Below is a small trained network, with its code and all its weights. Each question gives an input and a class and asks what happens when units are switched off, that is, made to give their printed mean instead of their output.

import numpy as np


def w(rows, s, z=0):
    codes = np.array(rows[::2]) - 128.0
    scale = np.full(codes.shape[1], s)
    scale[-1] = z or s
    return codes * scale


def f(y):
    return y / 2 * (1 + np.tanh(0.7978845608 * (y + 0.044715 * y**3)))


def log_softmax(a):
    a = a - a.max(-1, keepdims=True)
    return a - np.log(np.exp(a).sum(-1, keepdims=True))


def net(x, mask):
    res = np.array(x, float).reshape(1, 4) / 4 @ E
    y = f(res @ A[0][:, :-1].T + A[0][:, -1])
    res = res + np.where(mask, y, B[0][:, -1]) @ B[0][:, :-1]
    return log_softmax(res[-1] @ U[:, :-1].T + U[:, -1])


A, B = {}, {}
E = w([
[37,217,31,81,172,228,85,195,188,209,60],'x0',
[109,166,184,85,180,142,2,34,63,210,206],'x1',
[41,54,142,129,148,92,49,247,97,15,196],'x2',
[254,79,116,77,25,219,71,171,172,141,209],'x3',
],0.006)
A[0] = w([
[103,137,163,142,195,78,139,97,64,126,89,159],'N1',
[87,200,86,131,187,162,98,153,158,150,103,80],'N2',
[130,174,88,112,125,155,141,98,190,161,71,96],'N3',
[115,171,133,123,158,126,48,81,107,157,186,36],'N4',
[47,113,154,146,175,114,97,193,147,89,176,160],'N5',
[70,160,104,189,182,55,155,98,81,134,99,118],'N6',
[63,141,90,56,162,189,78,202,180,179,63,81],'N7',
[134,129,166,154,199,147,53,111,112,200,204,73],'N8',
[48,104,173,124,146,200,68,93,91,109,194,45],'N9',
[163,99,122,73,65,179,70,165,188,111,178,164],'N10',
[131,101,42,208,119,128,156,178,172,49,114,154],'N11',
[173,73,233,220,90,35,154,37,114,68,135,144],'N12',
[193,188,119,118,99,172,162,71,123,154,73,10],'N13',
[79,141,122,101,196,71,159,110,115,105,72,114],'N14',
[114,159,167,120,174,140,42,104,80,186,157,59],'N15',
[121,134,123,124,112,121,172,89,128,175,82,62],'N16',
[167,123,119,104,71,216,126,121,176,131,170,127],'N17',
[50,157,62,96,134,167,105,166,189,170,122,50],'N18',
[172,96,105,116,53,189,80,136,152,172,193,114],'N19',
[146,167,178,136,188,133,51,67,93,174,133,28],'N20',
[51,155,108,118,169,79,179,107,100,153,95,134],'N21',
[71,144,108,142,179,118,134,115,57,140,55,95],'N22',
[129,90,82,141,74,94,205,139,173,72,31,128],'N23',
[165,159,115,152,96,148,235,143,213,49,69,149],'N24',
[141,92,130,57,61,184,101,146,171,157,162,117],'N25',
[158,146,189,55,161,100,103,102,62,166,174,131],'N26',
[204,160,114,123,130,133,189,29,158,165,77,39],'N27',
[102,159,171,53,123,126,118,71,77,197,155,1],'N28',
[207,235,134,141,105,117,188,34,189,156,94,50],'N29',
[56,96,82,121,118,119,94,206,115,65,198,111],'N30',
[86,211,79,92,167,156,85,186,170,168,70,136],'N31',
[41,171,172,206,174,97,131,94,88,128,41,128],'N32',
[52,151,113,162,111,57,57,128,126,82,126,85],'N33',
[151,149,196,90,166,108,74,81,73,169,168,93],'N34',
[160,136,82,204,153,189,142,2,130,216,114,51],'N35',
],0.0059,0.00059)
B[0] = w([
[146,133,67,118,68,188,154,128,117,77,61,178],'N1',
[132,99,69,50,103,87,154,103,134,81,130,193],'N2',
[133,49,177,143,132,70,117,115,107,159,204,183],'N3',
[120,172,76,190,102,164,172,179,171,139,119,179],'N4',
[100,106,242,144,155,100,87,140,56,117,136,183],'N5',
[218,169,183,72,96,180,107,130,72,50,29,197],'N6',
[97,35,77,86,113,77,142,36,108,94,237,221],'N7',
[121,156,95,137,98,152,168,185,228,155,103,188],'N8',
[101,104,111,171,154,138,124,215,159,187,131,176],'N9',
[198,121,177,98,164,210,82,128,28,86,75,200],'N10',
[72,216,105,186,184,144,150,186,179,141,128,195],'N11',
[174,53,28,26,50,30,183,26,141,88,240,254],'N12',
[127,53,193,179,181,100,52,149,87,188,129,185],'N13',
[183,205,148,69,128,161,135,123,109,127,72,182],'N14',
[130,156,63,173,134,122,183,203,182,119,141,189],'N15',
[111,146,213,160,193,157,85,144,96,171,94,158],'N16',
[169,141,185,90,148,152,105,122,102,112,55,179],'N17',
[107,9,53,107,72,1,210,66,79,102,172,198],'N18',
[192,177,172,74,69,199,116,124,155,54,12,197],'N19',
[120,179,92,191,143,156,156,159,197,184,130,187],'N20',
[171,139,132,102,102,144,88,116,62,81,58,190],'N21',
[168,123,162,91,80,139,184,142,141,97,86,183],'N22',
[159,200,56,206,135,181,153,174,186,140,160,213],'N23',
[96,187,101,195,138,117,204,196,173,178,117,215],'N24',
[227,109,140,72,97,183,128,142,45,97,55,180],'N25',
[128,172,46,138,86,157,174,131,173,153,155,183],'N26',
[39,43,206,184,186,96,52,112,111,145,159,206],'N27',
[81,151,126,193,124,157,180,146,179,157,141,176],'N28',
[67,84,245,196,217,101,30,105,84,116,193,218],'N29',
[56,71,214,202,192,95,8,184,77,134,191,198],'N30',
[122,81,46,87,59,12,143,38,91,93,153,220],'N31',
[200,201,173,66,114,233,114,139,92,93,13,213],'N32',
[140,83,187,101,187,174,82,166,138,157,115,162],'N33',
[149,116,41,150,100,134,148,163,179,169,152,192],'N34',
[72,88,179,137,152,117,83,146,129,174,110,205],'N35',
],0.0042,0.0069)
U = w([
[119,67,59,35,37,18,159,24,115,114,196,201],'0',
[192,160,179,42,80,214,94,133,79,106,8,126],'1',
[29,79,241,184,187,86,29,159,102,163,162,196],'2',
[93,187,60,196,96,146,171,215,254,174,127,4],'3',
],0.0072,0.00036)

Each question gives the input, the list of numbers given to net, and the class t.
The units are the neurons (one row each of A and B). Each row of codes is followed by its name. A weight is (code - 128) times the scale printed after its matrix; where a second scale follows, it is the last column's (A, B and U).
mask holds one flag per neuron, in row order. A switched-off neuron (its flag False) gives its mean, the last column of its row in B, instead of its output. The means were averaged over made-up inputs and are rounded, as every weight is.
A unit's drop is (log p(t) with every unit on - log p(t) with that unit switched off) / (log p(t) with every unit on - log p(t) with every unit switched off).
The circuit of an input: a set's keep is (log p(t) with only the set's units on - log p(t) with every unit switched off) / (log p(t) with every unit on - log p(t) with every unit switched off). Starting from the 12 units with the biggest drops (on a tie, the unit counted first), units are removed one at a time, each time the one whose removal leaves the highest keep (on an exact tie, the one counted first), for as long as the keep stays at least 0.8.
circuit, biggest first: the units of the circuit, biggest drop first
most important unit: the unit with the biggest drop
top k neurons: the k neurons with the biggest drops, biggest first
drop of u: that unit's drop, to one decimal
input [-1,1,-6,-6], class 1: top neuron : [N32]
input [0,-2,3,2], class 2: circuit, biggest first : [N12; N30]
input [5,6,-6,2], class 2: circuit, biggest first : [N29; N35]
input [0,-2,7,-7], class 1: circuit, biggest first : [N32; N6]
input [-4,-6,7,8], class 1: top 3 neurons : [N10; N19; N25]
input [5,-4,-2,5], class 0: circuit, biggest first : [N7; N18]
input [2,2,-6,-4], class 2: top 2 neurons : [N29; N27]
input [6,-4,8,4], class 2: top 2 neurons : [N30; N12]
input [-1,-4,8,8], class 1: top 2 neurons : [N19; N10]
input [4,-3,0,-5], class 1: top 3 neurons : [N12; N32; N6]
input [-2,6,-7,1], class 2: top 2 neurons : [N29; N27]
input [5,-2,5,5], class 0: top 4 neurons : [N7; N18; N32; N31]
input [6,4,-1,5], class 0: top 3 neurons : [N7; N18; N31]
input [-6,-8,2,8], class 1: circuit, biggest first : [N10]
input [-5,4,4,-1], class 0: top 2 neurons : [N12; N29]
input [-4,3,-2,-7], class 1: drop of N32 : 0.1
input [3,7,-6,-2], class 3: drop of N23 : -0.1
input [5,8,7,-7], class 3: drop of N2 : 0.0
input [-2,4,-2,-2], class 3: drop of N7 : 0.1
input [8,5,-6,-8], class 0: most important unit : N31
